Below is a small trained network, with its code and all its weights. Each question gives an input and a target symbol and asks what happens when units are switched off, that is, made to give their printed mean instead of their output.

import numpy as np


def w(rows, s, z=0):
    codes = np.array(rows[::2]) - 128.0
    scale = np.full(codes.shape[1], s)
    scale[-1] = z or s
    return codes * scale


def norm(h):
    return h / np.sqrt((h * h).mean(-1, keepdims=True) + 1e-5)


def f(y):
    return np.maximum(y, 0)


def softmax(a):
    e = np.exp(a - a.max(-1, keepdims=True))
    return e / e.sum(-1, keepdims=True)


def log_softmax(a):
    a = a - a.max(-1, keepdims=True)
    return a - np.log(np.exp(a).sum(-1, keepdims=True))


def net(x, mask):
    ids = ['αβεηξπσφψω'.index(c) for c in x.split()]
    T = len(ids)
    res = E[ids] + P[:T]
    u = 0
    for l in range(3):
        q, k, v = (norm(res) @ M[l].T for M in (Q, K, V))
        z = softmax(np.where(np.tri(T) > 0, q @ k.T / 2**0.5, -1e9)) @ v
        res = res + np.where(mask[u], z, O[l][:, -1]) @ O[l][:, :-1]
        u += 1
        y = f(norm(res) @ A[l][:, :-1].T + A[l][:, -1])
        res = res + np.where(mask[u : u + 4], y, B[l][:, -1]) @ B[l][:, :-1]
        u += 4
    return log_softmax(norm(res)[-1] @ U[:, :-1].T + U[:, -1])


Q, K, V, O, A, B = {}, {}, {}, {}, {}, {}
E = w([
[104,76,158,96,171,183,75,141,126,116],'α',
[69,84,76,111,123,124,102,75,178,186],'β',
[183,82,142,58,62,171,46,81,103,155],'ε',
[143,125,179,75,115,165,173,214,160,135],'η',
[139,178,212,136,136,134,131,59,138,161],'ξ',
[157,128,63,170,56,156,62,79,85,117],'π',
[165,136,167,109,248,83,177,75,199,1],'σ',
[146,138,157,200,132,82,181,184,139,169],'φ',
[144,137,176,220,128,85,97,135,71,131],'ψ',
[111,68,91,131,30,62,148,97,112,178],'ω',
],0.015)
P = w([
[164,67,128,81,255,173,221,126,62,216],'0',
[92,52,178,168,123,177,183,127,117,142],'1',
[97,75,184,166,117,152,154,124,130,141],'2',
[91,103,183,159,117,138,135,137,137,146],'3',
[100,126,173,144,114,116,119,141,149,146],'4',
[109,148,175,126,123,102,106,155,148,153],'5',
[125,167,170,118,118,95,94,159,163,153],'6',
[137,183,166,118,118,86,80,158,174,149],'7',
[146,202,161,109,126,79,70,158,189,148],'8',
],0.0058)
Q[0] = w([
[141,192,127,217,149,63,205,172,22,103],'L0H0',
[154,166,1,119,12,119,205,72,127,96],'L0H0',
],0.0051)
K[0] = w([
[174,157,140,243,134,13,192,151,68,86],'L0H0',
[127,119,63,165,2,131,80,145,84,235],'L0H0',
],0.0049)
V[0] = w([
[74,81,92,102,85,103,166,202,117,172],'L0H0',
[138,85,68,161,100,146,88,102,3,158],'L0H0',
],0.0059)
O[0] = w([
[205,167,189,159,230,181,26,58,118,81,25],'L0H0',
[167,128,169,154,254,124,186,149,243,187,1],'L0H0',
],0.0054,0.0024)
A[0] = w([
[140,60,62,192,90,169,60,83,2,91,118],'L0N0',
[191,198,130,152,220,218,137,39,87,125,3],'L0N1',
[75,127,3,110,66,142,137,115,138,148,153],'L0N2',
[226,55,140,191,216,128,44,131,205,143,81],'L0N3',
],0.0061,0.0021)
B[0] = w([
[207,63,216,161,206,162,229,106,162,137,182],'L0N0',
[196,48,210,142,196,136,79,67,222,132,175],'L0N1',
[182,55,242,173,169,58,138,171,187,159,171],'L0N2',
[82,203,129,58,2,60,117,201,125,132,253],'L0N3',
],0.0052,0.003)
Q[1] = w([
[135,164,136,107,132,191,230,189,98,80],'L1H0',
[231,119,170,138,59,2,140,95,195,152],'L1H0',
],0.005)
K[1] = w([
[134,211,135,110,153,254,227,158,105,153],'L1H0',
[210,160,76,136,176,47,236,77,143,45],'L1H0',
],0.0044)
V[1] = w([
[173,134,144,123,56,195,107,109,118,240],'L1H0',
[119,38,125,3,123,207,143,89,165,97],'L1H0',
],0.005)
O[1] = w([
[121,81,105,177,255,134,96,135,167,157,252],'L1H0',
[167,153,143,182,129,79,121,219,103,123,52],'L1H0',
],0.0074,0.0035)
A[1] = w([
[196,74,114,108,157,136,42,184,165,136,12],'L1N0',
[154,2,107,87,197,202,122,98,159,128,156],'L1N1',
[108,128,147,151,136,110,117,109,178,186,9],'L1N2',
[109,129,133,117,134,126,99,96,170,196,2],'L1N3',
],0.0098,0.0037)
B[1] = w([
[114,162,100,103,89,93,121,75,94,106,172],'L1N0',
[155,131,245,182,149,49,156,212,119,166,207],'L1N1',
[146,134,139,64,102,123,102,157,99,92,255],'L1N2',
[118,127,104,165,102,122,117,191,86,87,226],'L1N3',
],0.011,0.0075)
Q[2] = w([
[110,123,167,178,122,132,49,61,19,145],'L2H0',
[155,225,254,91,94,169,177,158,79,213],'L2H0',
],0.0095)
K[2] = w([
[95,91,122,163,165,131,74,103,105,109],'L2H0',
[81,137,109,157,178,92,188,119,249,31],'L2H0',
],0.013)
V[2] = w([
[147,54,156,155,217,150,252,143,53,164],'L2H0',
[99,113,136,254,59,213,91,96,154,249],'L2H0',
],0.0045)
O[2] = w([
[126,167,68,48,166,152,76,72,193,116,254],'L2H0',
[164,198,215,97,3,44,155,184,93,137,15],'L2H0',
],0.0053,0.0043)
A[2] = w([
[120,164,136,107,131,175,145,43,112,158,66],'L2N0',
[160,130,184,91,144,96,240,168,106,186,117],'L2N1',
[109,255,123,50,54,109,97,165,30,55,1],'L2N2',
[122,110,73,177,166,130,225,147,141,140,12],'L2N3',
],0.0099,0.0079)
B[2] = w([
[156,172,140,130,130,137,197,163,115,141,142],'L2N0',
[144,113,197,156,149,70,86,126,112,140,226],'L2N1',
[103,135,30,136,4,125,128,172,123,69,254],'L2N2',
[110,194,96,84,154,131,61,91,152,123,134],'L2N3',
],0.016,0.0097)
U = w([
[160,107,217,138,135,106,87,146,97,191,253],'α',
[109,139,89,127,52,132,111,174,85,80,125],'β',
[208,94,116,38,138,168,115,85,81,166,91],'ε',
[93,73,128,96,199,221,138,177,157,145,172],'η',
[118,199,152,134,149,172,233,130,123,176,164],'ξ',
[201,127,138,199,118,175,125,118,255,141,7],'π',
[125,118,123,95,196,96,188,81,159,34,67],'σ',
[64,202,84,131,183,128,64,79,156,172,99],'φ',
[60,72,106,231,176,156,161,77,64,127,25],'ψ',
[95,64,108,119,109,86,166,28,160,212,72],'ω',
],0.0078,0.0033)

Each question gives the input, a string of symbols that net reads in full, and the target symbol t.
The units are the heads (2 rows each of Q, K, V and O) and the neurons (one row each of A and B). Each row of codes is followed by its name. A weight is (code - 128) times the scale printed after its matrix; where a second scale follows, it is the last column's (O, A, B and U).
mask holds one flag per unit, layer by layer, with each layer's heads first. A switched-off unit (its flag False) gives its mean, the last column of its rows in O or B, instead of its output. The means were averaged over made-up inputs and are rounded, as every weight is.
A unit's drop is (log p(t) with every unit on - log p(t) with that unit switched off) / (log p(t) with every unit on - log p(t) with every unit switched off).
The circuit of an input: a set's keep is (log p(t) with only the set's units on - log p(t) with every unit switched off) / (log p(t) with every unit on - log p(t) with every unit switched off). Starting from the 12 units with the biggest drops (on a tie, the unit counted first), units are removed one at a time, each time the one whose removal leaves the highest keep (on an exact tie, the one counted first), for as long as the keep stays at least 0.8.
circuit, biggest first: the units of the circuit, biggest drop first
most important unit: the unit with the biggest drop
top k neurons: the k neurons with the biggest drops, biggest first
top k neurons in layer l: the k neurons of layer l with the biggest drops, biggest first
input ξ η ξ ξ σ η ω ω, target ω: top neuron in layer 1 : L1N2
input ξ ξ ω ξ ε, target α: circuit, biggest first : L1N1; L2N2
input ξ η β ξ α φ α σ ψ, target ψ: top 3 neurons : L2N2; L1N1; L2N1
input σ ξ π, target π: top 2 neurons in layer 2 : L2N2; L2N1
input α ω φ σ ω ξ, target ξ: top 3 neurons : L2N0; L2N2; L1N2
input β η φ ω ξ ψ, target α: top 2 neurons : L2N2; L0N0
input σ α φ φ η φ φ, target φ: top 4 neurons : L1N2; L1N1; L2N3; L2N2
input φ ξ φ ψ η σ π, target π: top 2 neurons : L1N1; L2N2
input η ω ω ξ π, target α: top 4 neurons : L0N1; L0N0; L1N1; L2N2
input ω η ξ ξ ξ σ η ξ ε, target ε: top 3 neurons in layer 2 : L2N2; L2N1; L2N0
input ξ φ π, target α: top 2 neurons : L0N0; L1N1
input β ξ φ ε α, target α: top 3 neurons in layer 1 : L1N1; L1N2; L1N3
input φ ξ ξ ω ξ π ξ η, target α: top 3 neurons : L1N2; L1N3; L2N2
input σ α φ ξ η ε, target ε: top 2 neurons in layer 2 : L2N2; L2N1
input ε η ψ ξ σ ω, target ω: top 2 neurons : L1N1; L2N2
input β π ξ, target α: top 2 neurons : L0N3; L2N2
input ξ ω σ ξ ε ξ ψ α φ, target φ: most important unit : L2H0
input ω ξ ξ π ξ η η ξ β, target α: top 3 neurons : L1N1; L0N3; L0N2
input α η ξ ψ, target α: top 2 neurons : L2N2; L1N3
input φ π φ ω, target α: most important unit : L1H0
input α ω η ξ, target α: top 2 neurons in layer 0 : L0N1; L0N3
input η ψ β σ ξ, target ξ: top 3 neurons in layer 2 : L2N0; L2N2; L2N1
input ω ξ β α β φ η, target α: top 2 neurons in layer 2 : L2N1; L2N2
input ξ α β ψ α β α φ, target α: top 2 neurons in layer 1 : L1N0; L1N3
